Below are the code and all the weights of a small trained network. Each question names an input and a class and asks about switching units off, where a switched-off unit gives its printed mean instead of its output.

import numpy as np


def w(rows, s, z=0):
    codes = np.array(rows[::2]) - 128.0
    scale = np.full(codes.shape[1], s)
    scale[-1] = z or s
    return codes * scale


def f(y):
    return y / 2 * (1 + np.tanh(0.7978845608 * (y + 0.044715 * y**3)))


def log_softmax(a):
    a = a - a.max(-1, keepdims=True)
    return a - np.log(np.exp(a).sum(-1, keepdims=True))


def net(x, mask):
    res = np.array(x, float).reshape(1, 6) / 4 @ E
    y = f(res @ A[0][:, :-1].T + A[0][:, -1])
    res = res + np.where(mask, y, B[0][:, -1]) @ B[0][:, :-1]
    return log_softmax(res[-1] @ U[:, :-1].T + U[:, -1])


A, B = {}, {}
E = w([
[55,167,149,168,123,192,97,247,171,157,174],'x0',
[64,175,71,99,177,159,121,33,110,137,216],'x1',
[122,91,152,146,200,112,68,123,109,214,134],'x2',
[132,132,116,124,132,122,133,136,147,141,131],'x3',
[195,90,155,102,140,189,242,158,65,151,201],'x4',
[156,176,44,174,143,82,132,196,44,138,118],'x5',
],0.011)
A[0] = w([
[51,164,90,112,69,56,2,95,157,101,101,59],'neuron 0',
[96,109,104,172,103,159,104,183,159,226,211,49],'neuron 1',
[35,154,75,118,175,138,99,72,112,104,148,70],'neuron 2',
[124,154,51,175,177,59,130,156,61,103,157,1],'neuron 3',
[99,66,178,68,183,163,124,94,209,114,135,33],'neuron 4',
[100,165,105,127,135,152,202,69,112,185,195,139],'neuron 5',
[95,126,234,131,94,83,120,92,161,45,202,97],'neuron 6',
[124,214,84,98,70,149,174,127,163,41,118,114],'neuron 7',
[156,90,103,102,141,88,140,70,112,100,103,66],'neuron 8',
[98,77,123,127,184,89,60,112,112,228,142,78],'neuron 9',
[73,191,176,136,127,206,89,197,139,62,139,84],'neuron 10',
],0.0096,0.0068)
B[0] = w([
[155,101,138,133,143,206,201,132,86,73,142,249],'neuron 0',
[89,131,122,107,118,164,134,62,152,130,96,191],'neuron 1',
[178,120,180,163,137,42,159,147,124,150,68,203],'neuron 2',
[114,170,65,171,73,146,117,170,90,125,140,181],'neuron 3',
[79,189,92,213,77,139,124,177,113,145,173,186],'neuron 4',
[139,138,180,112,138,85,174,172,154,107,97,215],'neuron 5',
[79,156,133,156,117,126,125,166,104,157,144,186],'neuron 6',
[127,81,167,66,141,113,3,157,83,183,163,229],'neuron 7',
[90,103,53,124,100,122,142,81,153,146,108,179],'neuron 8',
[126,100,151,96,137,121,81,132,38,169,133,195],'neuron 9',
[116,127,93,78,125,59,174,52,152,126,123,209],'neuron 10',
],0.012,0.013)
U = w([
[91,186,83,203,34,129,83,174,107,121,163,88],'0',
[119,60,155,75,141,124,23,117,88,164,169,119],'1',
[97,107,59,90,90,95,132,2,140,119,105,111],'2',
[110,84,130,138,129,119,117,157,136,99,119,252],'3',
[149,67,143,103,151,198,213,151,103,72,185,88],'4',
[143,102,204,162,90,71,120,180,171,107,16,138],'5',
[186,155,150,166,153,109,45,108,202,93,154,112],'6',
],0.0097,0.014)

Each question gives the input, the list of numbers given to net, and the class t.
The units are the neurons (one row each of A and B). Each row of codes is followed by its name. A weight is (code - 128) times the scale printed after its matrix; where a second scale follows, it is the last column's (A, B and U).
mask holds one flag per neuron, in row order. A switched-off neuron (its flag False) gives its mean, the last column of its row in B, instead of its output. The means were averaged over made-up inputs and are rounded, as every weight is.
A unit's drop is (log p(t) with every unit on - log p(t) with that unit switched off) / (log p(t) with every unit on - log p(t) with every unit switched off).
The circuit of an input: a set's keep is (log p(t) with only the set's units on - log p(t) with every unit switched off) / (log p(t) with every unit on - log p(t) with every unit switched off). Starting from all 11 units, units are removed one at a time, each time the one whose removal leaves the highest keep (on an exact tie, the one counted first), for as long as the keep stays at least 0.8.
circuit, biggest first: the units of the circuit, biggest drop first
most important unit: the unit with the biggest drop
top k neurons: the k neurons with the biggest drops, biggest first
drop when u is switched off: that unit's drop, to one decimal
input [5,-8,8,3,3,1], class 1: circuit, biggest first	neuron 9
input [-4,-5,-6,-4,1,-2], class 1: circuit, biggest first	neuron 7; neuron 5
input [0,7,-6,3,-2,4], class 5: top 3 neurons	neuron 2; neuron 5; neuron 9
input [0,1,4,8,5,-5], class 3: circuit, biggest first	neuron 0; neuron 7
input [4,-7,7,6,6,-1], class 1: top 4 neurons	neuron 0; neuron 5; neuron 2; neuron 9
input [-8,-7,-4,-6,8,7], class 2: top 2 neurons	neuron 8; neuron 0
input [2,-2,6,2,8,8], class 0: top 2 neurons	neuron 3; neuron 0
input [-4,8,5,0,-5,1], class 5: top 3 neurons	neuron 2; neuron 7; neuron 5
input [-3,3,6,-8,6,-6], class 3: circuit, biggest first	neuron 5; neuron 4
input [8,-7,0,-3,-5,7], class 2: top 2 neurons	neuron 10; neuron 1
input [0,-6,6,5,-6,-4], class 1: top 3 neurons	neuron 9; neuron 5; neuron 2
input [-7,5,-7,-1,6,-6], class 1: top 3 neurons	neuron 7; neuron 0; neuron 10
input [-6,4,-4,-7,4,-3], class 3: top 3 neurons	neuron 10; neuron 5; neuron 1
input [0,4,1,-1,1,2], class 5: most important unit	neuron 0
input [7,-5,2,6,7,0], class 2: top 3 neurons	neuron 1; neuron 0; neuron 10
input [1,2,6,4,-2,6], class 0: top 3 neurons	neuron 3; neuron 7; neuron 10
input [-8,1,0,-5,5,-4], class 2: top 2 neurons	neuron 8; neuron 0
input [-4,-2,-3,4,-7,6], class 4: top 2 neurons	neuron 0; neuron 4
input [-7,-4,5,-3,-6,1], class 2: top 2 neurons	neuron 8; neuron 7
input [8,-2,-2,1,-6,-6], class 2: circuit, biggest first	neuron 10
input [2,-3,-4,3,4,-8], class 0: drop when neuron 4 is switched off	0.3
input [0,7,-5,4,-5,-2], class 5: drop when neuron 6 is switched off	0.0
input [7,-2,-2,0,-7,1], class 2: drop when neuron 10 is switched off	0.9
input [-3,4,3,0,-3,1], class 5: drop when neuron 2 is switched off	0.8
